Below is a small trained network, with its code and all its weights. Each question gives an input and a class and asks what happens when units are switched off, that is, made to give their printed mean instead of their output.

import numpy as np


def w(rows, s, z=0):
    codes = np.array(rows[::2]) - 128.0
    scale = np.full(codes.shape[1], s)
    scale[-1] = z or s
    return codes * scale


def norm(h):
    return h / np.sqrt((h * h).mean(-1, keepdims=True) + 1e-5)


def f(y):
    return np.maximum(y, 0)


def log_softmax(a):
    a = a - a.max(-1, keepdims=True)
    return a - np.log(np.exp(a).sum(-1, keepdims=True))


def net(x, mask):
    res = np.array(x, float).reshape(1, 2) / 4 @ E
    u = 0
    for l in range(2):
        y = f(norm(res) @ A[l][:, :-1].T + A[l][:, -1])
        res = res + np.where(mask[u : u + 5], y, B[l][:, -1]) @ B[l][:, :-1]
        u += 5
    return log_softmax(norm(res)[-1] @ U[:, :-1].T + U[:, -1])


A, B = {}, {}
E = w([
[227,169,113,86,236,156,177,254],'x0',
[125,9,110,119,159,140,172,106],'x1',
],0.009)
A[0] = w([
[158,196,197,188,189,128,59,74,12],'L0N1',
[93,216,173,175,98,113,37,142,103],'L0N2',
[174,41,133,150,84,193,153,98,65],'L0N3',
[136,217,195,194,144,88,93,127,3],'L0N4',
[133,126,175,111,123,77,125,254,63],'L0N5',
],0.0081,0.0056)
B[0] = w([
[162,115,120,238,182,102,179,31,157],'L0N1',
[223,59,37,90,108,115,236,81,254],'L0N2',
[213,106,33,203,143,163,202,127,197],'L0N3',
[190,159,89,225,244,120,133,33,179],'L0N4',
[60,119,154,140,48,170,109,140,184],'L0N5',
],0.011,0.0062)
A[1] = w([
[185,205,110,163,158,48,113,174,68],'L1N1',
[129,160,121,94,36,113,122,106,3],'L1N2',
[160,156,174,57,199,160,68,199,81],'L1N3',
[53,156,115,84,67,115,119,10,78],'L1N4',
[123,102,68,130,42,191,147,181,27],'L1N5',
],0.011,0.0045)
B[1] = w([
[126,23,82,153,202,138,165,136,180],'L1N1',
[50,33,142,144,33,70,125,147,156],'L1N2',
[23,68,207,163,79,24,41,82,213],'L1N3',
[125,32,188,181,92,34,32,207,254],'L1N4',
[241,254,20,98,107,172,179,36,217],'L1N5',
],0.008,0.0061)
U = w([
[193,50,56,161,240,105,218,111,164],'0',
[56,34,199,164,39,32,93,220,200],'1',
[202,162,66,125,113,140,208,84,127],'2',
[83,202,218,18,186,254,177,187,2],'3',
],0.0098,0.0062)

Each question gives the input, the list of numbers given to net, and the class t.
The units are the neurons (one row each of A and B). Each row of codes is followed by its name. A weight is (code - 128) times the scale printed after its matrix; where a second scale follows, it is the last column's (A, B and U).
mask holds one flag per neuron, layer by layer. A switched-off neuron (its flag False) gives its mean, the last column of its row in B, instead of its output. The means were averaged over made-up inputs and are rounded, as every weight is.
A unit's drop is (log p(t) with every unit on - log p(t) with that unit switched off) / (log p(t) with every unit on - log p(t) with every unit switched off).
The circuit of an input: a set's keep is (log p(t) with only the set's units on - log p(t) with every unit switched off) / (log p(t) with every unit on - log p(t) with every unit switched off). Starting from all 10 units, units are removed one at a time, each time the one whose removal leaves the highest keep (on an exact tie, the one counted first), for as long as the keep stays at least 0.8.
circuit, biggest first: the units of the circuit, biggest drop first
most important unit: the unit with the biggest drop
k most important neurons: the k neurons with the biggest drops, biggest first
top k neurons in layer l: the k neurons of layer l with the biggest drops, biggest first
drop of u: that unit's drop, to one decimal
input [8,5], class 1: most important unit	L0N2
input [6,5], class 1: 2 most important neurons	L0N2; L0N3
input [-5,-7], class 0: 2 most important neurons	L0N2; L0N4
input [-4,-5], class 0: circuit, biggest first	L0N2; L0N4
input [-2,3], class 2: 3 most important neurons	L0N3; L0N4; L1N5
input [1,3], class 2: circuit, biggest first	L0N4; L1N4; L1N5
input [2,1], class 2: 2 most important neurons	L1N5; L0N5
input [6,-1], class 1: circuit, biggest first	L0N2; L1N3
input [5,2], class 1: circuit, biggest first	L0N2; L0N3; L1N3
input [0,2], class 2: top 2 neurons in layer 1	L1N5; L1N4
input [1,-1], class 2: circuit, biggest first	L0N5; L1N5
input [2,0], class 2: 2 most important neurons	L0N5; L1N5
input [-2,2], class 2: top 3 neurons in layer 1	L1N5; L1N4; L1N1
input [2,-8], class 0: circuit, biggest first	L1N1
input [-6,-8], class 0: top 4 neurons in layer 0	L0N2; L0N4; L0N1; L0N5
input [-3,2], class 2: 2 most important neurons	L0N3; L0N4
input [8,6], class 1: 2 most important neurons	L0N2; L1N3
input [2,3], class 2: top 3 neurons in layer 0	L0N4; L0N1; L0N2
input [2,2], class 2: 2 most important neurons	L0N4; L1N5
input [-4,-4], class 0: most important neuron	L0N2
input [4,3], class 1: drop of L0N2	1.3
input [8,-2], class 1: drop of L0N2	0.7
input [6,-4], class 1: drop of L0N3	0.3
